Below are the code and all the weights of a small trained network. Each question names an input and a class and asks about switching units off, where a switched-off unit gives its printed mean instead of its output.

import numpy as np


def w(rows, s, z=0):
    codes = np.array(rows[::2]) - 128.0
    scale = np.full(codes.shape[1], s)
    scale[-1] = z or s
    return codes * scale


def norm(h):
    return h / np.sqrt((h * h).mean(-1, keepdims=True) + 1e-5)


def f(y):
    return y / 2 * (1 + np.tanh(0.7978845608 * (y + 0.044715 * y**3)))


def log_softmax(a):
    a = a - a.max(-1, keepdims=True)
    return a - np.log(np.exp(a).sum(-1, keepdims=True))


def net(x, mask):
    res = np.array(x, float).reshape(1, 7) / 4 @ E
    u = 0
    for l in range(2):
        y = f(norm(res) @ A[l][:, :-1].T + A[l][:, -1])
        res = res + np.where(mask[u : u + 10], y, B[l][:, -1]) @ B[l][:, :-1]
        u += 10
    return log_softmax(norm(res)[-1] @ U[:, :-1].T + U[:, -1])


A, B = {}, {}
E = w([
[102,106,93,130,184,146,165,163,124,169,80],'x0',
[75,84,183,102,164,51,154,92,138,95,118],'x1',
[241,192,176,239,179,175,182,111,113,78,63],'x2',
[96,103,67,167,149,85,166,124,124,42,213],'x3',
[125,100,127,108,76,175,107,165,63,96,111],'x4',
[82,115,87,147,157,88,132,138,200,113,82],'x5',
[108,107,77,119,8,94,159,21,100,182,134],'x6',
],0.011)
A[0] = w([
[99,114,122,123,153,94,154,94,169,94,159,71],'0.n1',
[60,83,96,110,213,90,153,148,185,184,70,89],'0.n2',
[131,128,215,65,126,100,74,119,175,119,88,77],'0.n3',
[63,102,119,134,156,94,108,183,153,51,144,54],'0.n4',
[158,137,82,222,136,170,163,172,114,61,98,78],'0.n5',
[94,110,121,144,97,104,164,60,134,93,109,2],'0.n6',
[138,120,139,106,32,203,130,104,84,201,30,95],'0.n7',
[105,109,110,169,100,20,227,7,134,137,119,127],'0.n8',
[126,151,33,147,48,120,119,96,183,183,119,78],'0.n9',
[206,183,156,181,155,160,147,130,157,138,17,117],'0.n10',
],0.013,0.0054)
B[0] = w([
[143,93,140,124,78,110,75,102,120,150,132,168],'0.n1',
[113,131,151,101,174,194,144,140,251,81,59,219],'0.n2',
[63,145,132,220,90,59,165,148,121,71,170,184],'0.n3',
[128,89,89,74,87,157,59,146,75,133,72,190],'0.n4',
[96,129,163,183,165,62,178,82,185,124,164,198],'0.n5',
[145,116,111,187,184,82,162,105,110,111,139,153],'0.n6',
[170,81,121,74,95,235,45,190,78,151,116,228],'0.n7',
[173,121,133,86,220,46,125,73,126,50,133,243],'0.n8',
[169,196,77,146,32,133,178,96,85,193,149,194],'0.n9',
[175,224,178,147,131,160,159,109,155,171,65,253],'0.n10',
],0.013,0.012)
A[1] = w([
[80,155,118,176,62,129,164,105,147,202,186,3],'1.n1',
[133,180,215,196,167,109,129,163,90,122,97,39],'1.n2',
[56,93,46,93,116,75,136,111,148,185,113,102],'1.n3',
[91,79,152,119,161,154,126,166,122,55,137,45],'1.n4',
[149,106,98,193,138,166,159,129,118,183,226,73],'1.n5',
[111,125,123,151,188,166,135,204,127,135,128,58],'1.n6',
[182,195,174,207,152,165,163,114,111,118,79,36],'1.n7',
[89,140,128,156,184,54,210,159,88,118,145,172],'1.n8',
[147,132,155,144,167,158,118,120,128,203,91,103],'1.n9',
[41,155,152,245,93,111,127,168,63,130,112,24],'1.n10',
],0.012,0.0032)
B[1] = w([
[14,109,123,213,20,145,87,235,162,116,165,140],'1.n1',
[148,230,176,128,124,164,194,108,168,178,195,204],'1.n2',
[206,165,129,176,254,174,205,95,175,156,118,160],'1.n3',
[57,15,115,121,185,123,107,161,92,117,111,174],'1.n4',
[31,170,174,199,183,59,92,209,113,110,148,140],'1.n5',
[147,138,153,44,126,54,171,46,102,74,174,148],'1.n6',
[113,224,238,85,119,189,148,119,188,179,65,245],'1.n7',
[127,92,154,120,16,86,65,151,89,120,191,170],'1.n8',
[206,141,165,59,139,131,133,147,110,16,159,182],'1.n9',
[104,128,86,204,91,78,104,112,171,92,231,143],'1.n10',
],0.009,0.011)
U = w([
[147,95,109,156,141,3,133,55,80,78,189,185],'0',
[93,125,130,185,166,129,131,141,53,165,113,2],'1',
[177,208,189,122,179,162,187,92,181,132,83,204],'2',
[164,91,91,81,71,210,76,165,26,183,124,178],'3',
[70,182,165,191,52,112,124,160,129,154,200,114],'4',
[49,32,125,113,184,111,93,161,166,58,84,115],'5',
[124,155,14,124,112,155,168,103,162,182,139,26],'6',
],0.018,0.0064)

Each question gives the input, the list of numbers given to net, and the class t.
The units are the neurons (one row each of A and B). Each row of codes is followed by its name. A weight is (code - 128) times the scale printed after its matrix; where a second scale follows, it is the last column's (A, B and U).
mask holds one flag per neuron, layer by layer. A switched-off neuron (its flag False) gives its mean, the last column of its row in B, instead of its output. The means were averaged over made-up inputs and are rounded, as every weight is.
A unit's drop is (log p(t) with every unit on - log p(t) with that unit switched off) / (log p(t) with every unit on - log p(t) with every unit switched off).
The circuit of an input: a set's keep is (log p(t) with only the set's units on - log p(t) with every unit switched off) / (log p(t) with every unit on - log p(t) with every unit switched off). Starting from the 12 units with the biggest drops (on a tie, the unit counted first), units are removed one at a time, each time the one whose removal leaves the highest keep (on an exact tie, the one counted first), for as long as the keep stays at least 0.8.
circuit, biggest first: the units of the circuit, biggest drop first
unit that matters most: the unit with the biggest drop
k most important neurons: the k neurons with the biggest drops, biggest first
drop of u: that unit's drop, to one decimal
input [2,-1,-2,-7,7,5,-5], class 3: most important neuron -> (0.n7)
input [-4,-7,4,8,4,-2,-6], class 4: 2 most important neurons -> (0.n5 0.n2)
input [-8,7,-4,0,5,-8,-6], class 4: 4 most important neurons -> (0.n3 0.n8 0.n2 0.n7)
input [-6,4,5,2,1,7,0], class 0: 2 most important neurons -> (0.n8 0.n2)
input [-3,-7,-2,4,-6,-3,-5], class 4: circuit, biggest first -> (0.n8 0.n10)
input [-8,1,-8,-6,-1,-3,8], class 3: 2 most important neurons -> (0.n7 0.n5)
input [-8,-4,-4,-5,-2,1,3], class 3: 2 most important neurons -> (0.n7 0.n5)
input [-5,-7,-8,-1,-5,-7,-2], class 4: 2 most important neurons -> (0.n7 0.n4)
input [-6,3,-6,5,0,-1,-8], class 3: 4 most important neurons -> (0.n4 0.n5 0.n8 0.n2)
input [5,-4,-8,4,-1,-6,5], class 4: 4 most important neurons -> (1.n1 0.n9 0.n4 1.n5)
input [-2,2,-4,5,-5,-5,-2], class 0: 2 most important neurons -> (0.n7 0.n2)
input [-7,1,-7,1,5,-6,-6], class 5: 3 most important neurons -> (0.n9 0.n7 0.n10)
input [0,8,-1,-5,-4,-1,-2], class 5: 2 most important neurons -> (0.n2 0.n10)
input [-7,-1,-8,-7,-6,-8,-3], class 4: unit that matters most -> 0.n3
input [3,-1,-4,-8,1,3,0], class 3: drop of 1.n9 -> 0.0
input [2,-1,-2,-8,-1,4,2], class 3: drop of 0.n7 -> 0.6
input [-7,-1,2,6,7,6,-8], class 5: drop of 0.n10 -> 0.3
